Below are the code and all the weights of a small trained network. Each question names an input and a class and asks about switching units off, where a switched-off unit gives its printed mean instead of its output.

import numpy as np


def w(rows, s, z=0):
    codes = np.array(rows[::2]) - 128.0
    scale = np.full(codes.shape[1], s)
    scale[-1] = z or s
    return codes * scale


def norm(h):
    return h / np.sqrt((h * h).mean(-1, keepdims=True) + 1e-5)


def f(y):
    return y / 2 * (1 + np.tanh(0.7978845608 * (y + 0.044715 * y**3)))


def log_softmax(a):
    a = a - a.max(-1, keepdims=True)
    return a - np.log(np.exp(a).sum(-1, keepdims=True))


def net(x, mask):
    res = np.array(x, float).reshape(1, 7) / 4 @ E
    u = 0
    for l in range(4):
        y = f(norm(res) @ A[l][:, :-1].T + A[l][:, -1])
        res = res + np.where(mask[u : u + 9], y, B[l][:, -1]) @ B[l][:, :-1]
        u += 9
    return log_softmax(norm(res)[-1] @ U[:, :-1].T + U[:, -1])


A, B = {}, {}
E = w([
[130,163,184,172,103],'x0',
[122,128,160,134,115],'x1',
[129,180,132,190,110],'x2',
[1,88,164,116,149],'x3',
[157,111,82,174,143],'x4',
[98,229,112,120,126],'x5',
[180,116,164,86,104],'x6',
],0.00089)
A[0] = w([
[135,116,107,123,199,222],'0.n1',
[141,145,130,127,176,181],'0.n2',
[135,111,93,197,157,2],'0.n3',
[106,122,112,103,163,174],'0.n4',
[168,170,144,97,116,30],'0.n5',
[116,63,133,88,132,104],'0.n6',
[67,173,154,118,91,118],'0.n7',
[128,197,130,253,40,27],'0.n8',
[125,76,207,147,107,101],'0.n9',
],0.0022,0.00072)
B[0] = w([
[104,152,134,101,8,253],'0.n1',
[118,141,118,129,30,198],'0.n2',
[86,95,87,151,90,24],'0.n3',
[102,153,126,88,86,187],'0.n4',
[119,115,68,176,131,78],'0.n5',
[159,111,176,76,153,140],'0.n6',
[73,209,159,164,216,170],'0.n7',
[88,92,83,13,174,215],'0.n8',
[237,119,216,174,171,144],'0.n9',
],0.0013,0.00031)
A[1] = w([
[218,10,66,122,160,1],'1.n1',
[98,74,88,192,184,134],'1.n2',
[151,146,112,118,132,104],'1.n3',
[103,73,76,208,176,117],'1.n4',
[73,161,5,125,165,42],'1.n5',
[193,188,72,136,54,147],'1.n6',
[104,81,119,34,158,73],'1.n7',
[136,124,134,130,148,99],'1.n8',
[19,27,200,99,156,89],'1.n9',
],0.0027,0.00082)
B[1] = w([
[80,222,178,105,104,193],'1.n1',
[135,127,73,158,7,138],'1.n2',
[129,146,130,130,158,130],'1.n3',
[159,152,105,174,19,135],'1.n4',
[168,93,219,166,115,158],'1.n5',
[195,138,46,124,251,254],'1.n6',
[121,113,73,55,80,130],'1.n7',
[130,124,141,132,124,112],'1.n8',
[203,154,51,116,178,232],'1.n9',
],0.0018,0.00081)
A[2] = w([
[13,208,160,149,181,111],'2.n1',
[51,150,126,158,142,117],'2.n2',
[120,162,137,179,126,127],'2.n3',
[174,150,88,121,166,96],'2.n4',
[26,195,137,148,158,121],'2.n5',
[3,71,210,115,60,1],'2.n6',
[111,83,105,26,106,83],'2.n7',
[144,167,194,17,191,36],'2.n8',
[165,123,199,97,93,162],'2.n9',
],0.0029,0.00089)
B[2] = w([
[216,201,215,17,54,254],'2.n1',
[204,158,148,99,12,145],'2.n2',
[114,108,114,86,102,150],'2.n3',
[137,205,95,115,169,210],'2.n4',
[215,153,210,80,53,214],'2.n5',
[249,179,51,134,169,133],'2.n6',
[34,68,50,11,118,176],'2.n7',
[69,112,55,214,57,239],'2.n8',
[63,81,145,190,198,181],'2.n9',
],0.0018,0.0006)
A[3] = w([
[141,102,89,197,33,117],'3.n1',
[179,94,152,142,100,159],'3.n2',
[140,76,144,161,189,134],'3.n3',
[217,215,173,254,130,3],'3.n4',
[168,186,97,112,218,134],'3.n5',
[114,212,122,98,92,121],'3.n6',
[79,153,127,127,153,171],'3.n7',
[159,58,85,177,152,122],'3.n8',
[87,158,115,134,156,154],'3.n9',
],0.003,0.0011)
B[3] = w([
[37,253,99,194,63,137],'3.n1',
[30,165,154,164,163,149],'3.n2',
[149,139,215,125,159,155],'3.n3',
[93,63,47,40,130,248],'3.n4',
[207,171,53,215,244,224],'3.n5',
[225,106,189,121,115,173],'3.n6',
[210,90,102,125,104,148],'3.n7',
[123,211,200,107,100,179],'3.n8',
[221,82,116,115,111,147],'3.n9',
],0.0017,0.0011)
U = w([
[145,153,105,106,97,1],'0',
[91,49,254,193,204,133],'1',
[196,226,235,40,47,152],'2',
[38,174,80,235,35,133],'3',
[47,19,50,12,132,150],'4',
[234,194,35,173,250,163],'5',
],0.0091,0.0062)

Each question gives the input, the list of numbers given to net, and the class t.
The units are the neurons (one row each of A and B). Each row of codes is followed by its name. A weight is (code - 128) times the scale printed after its matrix; where a second scale follows, it is the last column's (A, B and U).
mask holds one flag per neuron, layer by layer. A switched-off neuron (its flag False) gives its mean, the last column of its row in B, instead of its output. The means were averaged over made-up inputs and are rounded, as every weight is.
A unit's drop is (log p(t) with every unit on - log p(t) with that unit switched off) / (log p(t) with every unit on - log p(t) with every unit switched off).
The circuit of an input: a set's keep is (log p(t) with only the set's units on - log p(t) with every unit switched off) / (log p(t) with every unit on - log p(t) with every unit switched off). Starting from the 12 units with the biggest drops (on a tie, the unit counted first), units are removed one at a time, each time the one whose removal leaves the highest keep (on an exact tie, the one counted first), for as long as the keep stays at least 0.8.
circuit, biggest first: the units of the circuit, biggest drop first
unit that matters most: the unit with the biggest drop
k most important neurons: the k neurons with the biggest drops, biggest first
k most important neurons of layer l: the k neurons of layer l with the biggest drops, biggest first
drop of u: that unit's drop, to one decimal
input [6,-1,6,2,-1,-8,-6], class 3: circuit, biggest first	[3.n1 1.n2]
input [6,-3,8,2,1,1,-8], class 2: circuit, biggest first	[2.n1 2.n5]
input [-5,7,5,-3,-6,-2,4], class 1: unit that matters most	1.n9
input [-1,-5,8,1,2,4,3], class 2: 2 most important neurons of layer 0	[0.n8 0.n9]
input [-5,3,-7,-6,2,-4,-5], class 4: 2 most important neurons	[2.n7 1.n9]
input [5,0,5,-8,-3,-7,7], class 5: 2 most important neurons	[1.n6 1.n5]
input [4,-4,-2,-2,-5,0,4], class 1: 2 most important neurons	[1.n9 2.n6]
input [-8,-1,1,-4,2,-6,6], class 4: 4 most important neurons	[2.n7 1.n9 2.n6 1.n1]
input [3,-7,0,7,-8,-5,-5], class 2: 2 most important neurons	[2.n1 1.n6]
input [-3,4,-3,5,5,1,-4], class 3: 4 most important neurons	[1.n4 0.n8 1.n2 3.n1]
input [4,-4,2,6,5,-5,2], class 3: 4 most important neurons of layer 1	[1.n2 1.n4 1.n6 1.n5]
input [-8,4,-6,-7,-5,0,5], class 4: 4 most important neurons	[2.n7 1.n9 2.n6 2.n8]
input [1,4,-3,0,6,0,2], class 1: 2 most important neurons of layer 0	[0.n7 0.n8]
input [-3,3,3,2,0,-4,-2], class 3: unit that matters most	1.n6
input [7,1,-2,-5,-1,-7,-6], class 1: 2 most important neurons	[2.n8 0.n9]
input [2,2,5,2,4,0,6], class 1: 3 most important neurons of layer 1	[1.n1 1.n9 1.n6]
input [-3,0,0,-3,-3,4,-5], class 2: 3 most important neurons	[1.n9 0.n9 2.n1]
input [2,4,-8,-2,5,-8,6], class 1: 2 most important neurons	[3.n4 0.n8]
input [6,2,4,-3,-3,-4,-2], class 1: drop of 2.n6	0.2
input [-7,6,3,1,-5,0,4], class 4: drop of 3.n6	0.0
input [-5,-4,1,6,7,0,2], class 3: drop of 1.n5	0.1
input [7,2,-7,-7,-7,0,-1], class 5: most important neuron of layer 0	[0.n5]
